Here is a tiny trained network, its code and every weight. The questions are about switching its units off for an input and a target symbol, where a switched-off unit gives its printed mean instead of its output.

import numpy as np


def w(rows, s, z=0):
    codes = np.array(rows[::2]) - 128.0
    scale = np.full(codes.shape[1], s)
    scale[-1] = z or s
    return codes * scale


def norm(h):
    return h / np.sqrt((h * h).mean(-1, keepdims=True) + 1e-5)


def f(y):
    return np.maximum(y, 0)


def softmax(a):
    e = np.exp(a - a.max(-1, keepdims=True))
    return e / e.sum(-1, keepdims=True)


def log_softmax(a):
    a = a - a.max(-1, keepdims=True)
    return a - np.log(np.exp(a).sum(-1, keepdims=True))


def net(x, mask):
    ids = ['Δγμξσφ'.index(c) for c in x.split()]
    T = len(ids)
    res = E[ids] + P[:T]
    r = norm(res)
    for j in range(2):
        rows = slice(3 * j, 3 * j + 3)
        q, k, v = (r @ M[0][rows].T for M in (Q, K, V))
        z = softmax(np.where(np.tri(T) > 0, q @ k.T / 3**0.5, -1e9)) @ v
        o = O[0][rows]
        res = res + np.where(mask[j], z, o[:, -1]) @ o[:, :-1]
    y = f(norm(res) @ A[0][:, :-1].T + A[0][:, -1])
    res = res + np.where(mask[2:26], y, B[0][:, -1]) @ B[0][:, :-1]
    return log_softmax(norm(res)[-1] @ U[:, :-1].T + U[:, -1])


Q, K, V, O, A, B = {}, {}, {}, {}, {}, {}
E = w([
[95,210,237,98],'Δ',
[173,112,76,71],'γ',
[69,85,157,2],'μ',
[108,110,151,210],'ξ',
[133,247,137,50],'σ',
[50,213,14,118],'φ',
],0.0067)
P = w([
[211,104,175,253],'0',
[122,146,128,119],'1',
[130,137,140,127],'2',
[148,133,151,132],'3',
[183,176,97,143],'4',
[206,175,101,159],'5',
[202,181,108,138],'6',
[220,177,126,117],'7',
[224,166,136,124],'8',
],0.0035)
Q[0] = w([
[65,41,238,193],'head 1',
[55,23,169,121],'head 1',
[93,149,61,137],'head 1',
[206,183,44,116],'head 2',
[102,116,186,150],'head 2',
[99,106,1,139],'head 2',
],0.0088)
K[0] = w([
[248,215,91,242],'head 1',
[242,97,73,231],'head 1',
[22,46,204,164],'head 1',
[96,135,3,35],'head 2',
[124,140,208,145],'head 2',
[75,36,63,125],'head 2',
],0.0061)
V[0] = w([
[238,224,128,142],'head 1',
[108,135,227,125],'head 1',
[235,2,135,70],'head 1',
[112,194,73,163],'head 2',
[8,23,203,86],'head 2',
[170,213,248,158],'head 2',
],0.0041)
O[0] = w([
[3,62,128,88,199],'head 1',
[125,135,130,170,154],'head 1',
[130,166,42,108,119],'head 1',
[121,101,96,175,157],'head 2',
[182,139,150,75,5],'head 2',
[103,223,128,167,178],'head 2',
],0.0054,0.0029)
A[0] = w([
[103,78,184,134,105],'neuron 1',
[159,157,218,142,126],'neuron 2',
[170,176,92,181,143],'neuron 3',
[145,177,58,101,104],'neuron 4',
[117,135,138,83,175],'neuron 5',
[55,26,134,110,140],'neuron 6',
[66,103,77,165,57],'neuron 7',
[97,107,105,171,117],'neuron 8',
[130,17,55,130,2],'neuron 9',
[230,150,80,140,92],'neuron 10',
[63,99,71,156,31],'neuron 11',
[199,94,50,121,139],'neuron 12',
[154,105,154,86,100],'neuron 13',
[220,98,138,147,116],'neuron 14',
[140,102,140,181,116],'neuron 15',
[185,174,127,127,102],'neuron 16',
[174,83,112,202,65],'neuron 17',
[83,163,169,102,75],'neuron 18',
[255,208,61,170,3],'neuron 19',
[86,200,107,129,76],'neuron 20',
[73,30,169,124,133],'neuron 21',
[85,89,143,138,80],'neuron 22',
[108,178,178,71,119],'neuron 23',
[151,53,176,127,156],'neuron 24',
],0.0081,0.0062)
B[0] = w([
[160,143,125,150,150],'neuron 1',
[142,136,139,74,208],'neuron 2',
[114,90,96,127,218],'neuron 3',
[142,137,147,151,222],'neuron 4',
[120,93,130,158,247],'neuron 5',
[153,160,86,146,230],'neuron 6',
[117,130,128,82,160],'neuron 7',
[99,102,115,98,174],'neuron 8',
[254,114,184,187,174],'neuron 9',
[102,148,90,164,199],'neuron 10',
[127,111,128,27,149],'neuron 11',
[142,148,172,151,251],'neuron 12',
[141,68,114,129,147],'neuron 13',
[75,168,141,68,160],'neuron 14',
[121,102,128,97,159],'neuron 15',
[105,116,113,143,171],'neuron 16',
[102,55,97,138,146],'neuron 17',
[104,123,170,170,193],'neuron 18',
[100,176,80,173,197],'neuron 19',
[146,112,180,118,207],'neuron 20',
[156,165,82,156,194],'neuron 21',
[135,158,133,124,139],'neuron 22',
[93,84,139,158,251],'neuron 23',
[179,117,126,98,164],'neuron 24',
],0.009,0.0035)
U = w([
[134,55,146,165,1],'Δ',
[246,109,142,175,164],'γ',
[109,212,85,195,143],'μ',
[166,94,164,62,135],'ξ',
[76,135,238,171,179],'σ',
[78,136,81,41,132],'φ',
],0.013,0.0042)

Each question gives the input, a string of symbols that net reads in full, and the target symbol t.
The units are the heads (3 rows each of Q, K, V and O) and the neurons (one row each of A and B). Each row of codes is followed by its name. A weight is (code - 128) times the scale printed after its matrix; where a second scale follows, it is the last column's (O, A, B and U).
mask holds one flag per unit, heads first, then neurons. A switched-off unit (its flag False) gives its mean, the last column of its rows in O or B, instead of its output. The means were averaged over made-up inputs and are rounded, as every weight is.
A unit's drop is (log p(t) with every unit on - log p(t) with that unit switched off) / (log p(t) with every unit on - log p(t) with every unit switched off).
The circuit of an input: a set's keep is (log p(t) with only the set's units on - log p(t) with every unit switched off) / (log p(t) with every unit on - log p(t) with every unit switched off). Starting from the 12 units with the biggest drops (on a tie, the unit counted first), units are removed one at a time, each time the one whose removal leaves the highest keep (on an exact tie, the one counted first), for as long as the keep stays at least 0.8.
units of the circuit, in order: the units of the circuit, biggest drop first
most important unit: the unit with the biggest drop
k most important neurons: the k neurons with the biggest drops, biggest first
heads that matter: for each layer, one digit per head in row order, 1 if its drop is at least 0.15 and else 0, layers parted by /
drop of u: that unit's drop, to one decimal
input γ Δ γ φ, target φ: heads that matter -> 00
input γ γ γ γ γ φ σ, target σ: heads that matter -> 00
input φ Δ μ, target γ: units of the circuit, in order -> [head 1; neuron 21; neuron 6; neuron 24]
input γ Δ μ μ, target φ: most important unit -> head 1
input μ σ ξ, target ξ: heads that matter -> 11
input ξ ξ μ, target Δ: 3 most important neurons -> [neuron 23; neuron 9; neuron 12]
input σ Δ σ ξ, target μ: heads that matter -> 11
input ξ γ φ ξ, target Δ: heads that matter -> 11
input ξ φ φ σ σ σ μ, target μ: units of the circuit, in order -> [neuron 21; neuron 6]
input σ γ μ, target μ: heads that matter -> 00
input Δ γ Δ ξ γ ξ ξ μ μ, target Δ: heads that matter -> 01
input φ μ ξ, target γ: heads that matter -> 10
input γ ξ ξ, target φ: heads that matter -> 10
input ξ μ σ γ σ σ ξ, target φ: heads that matter -> 00
input μ ξ μ μ, target ξ: heads that matter -> 11
input φ μ μ, target γ: 3 most important neurons -> [neuron 21; neuron 6; neuron 1]
input γ ξ Δ ξ γ φ ξ, target Δ: heads that matter -> 00
input γ γ σ σ σ φ μ γ, target μ: heads that matter -> 10
input ξ ξ φ φ, target φ: most important unit -> head 2
input σ ξ γ ξ, target μ: 2 most important neurons -> [neuron 21; neuron 9]
input φ Δ ξ, target γ: drop of neuron 3 -> 0.0
input Δ γ μ γ, target μ: drop of neuron 14 -> 0.1
input μ μ μ, target ξ: drop of head 2 -> 1.4
input μ σ μ μ ξ, target ξ: drop of neuron 19 -> 0.1
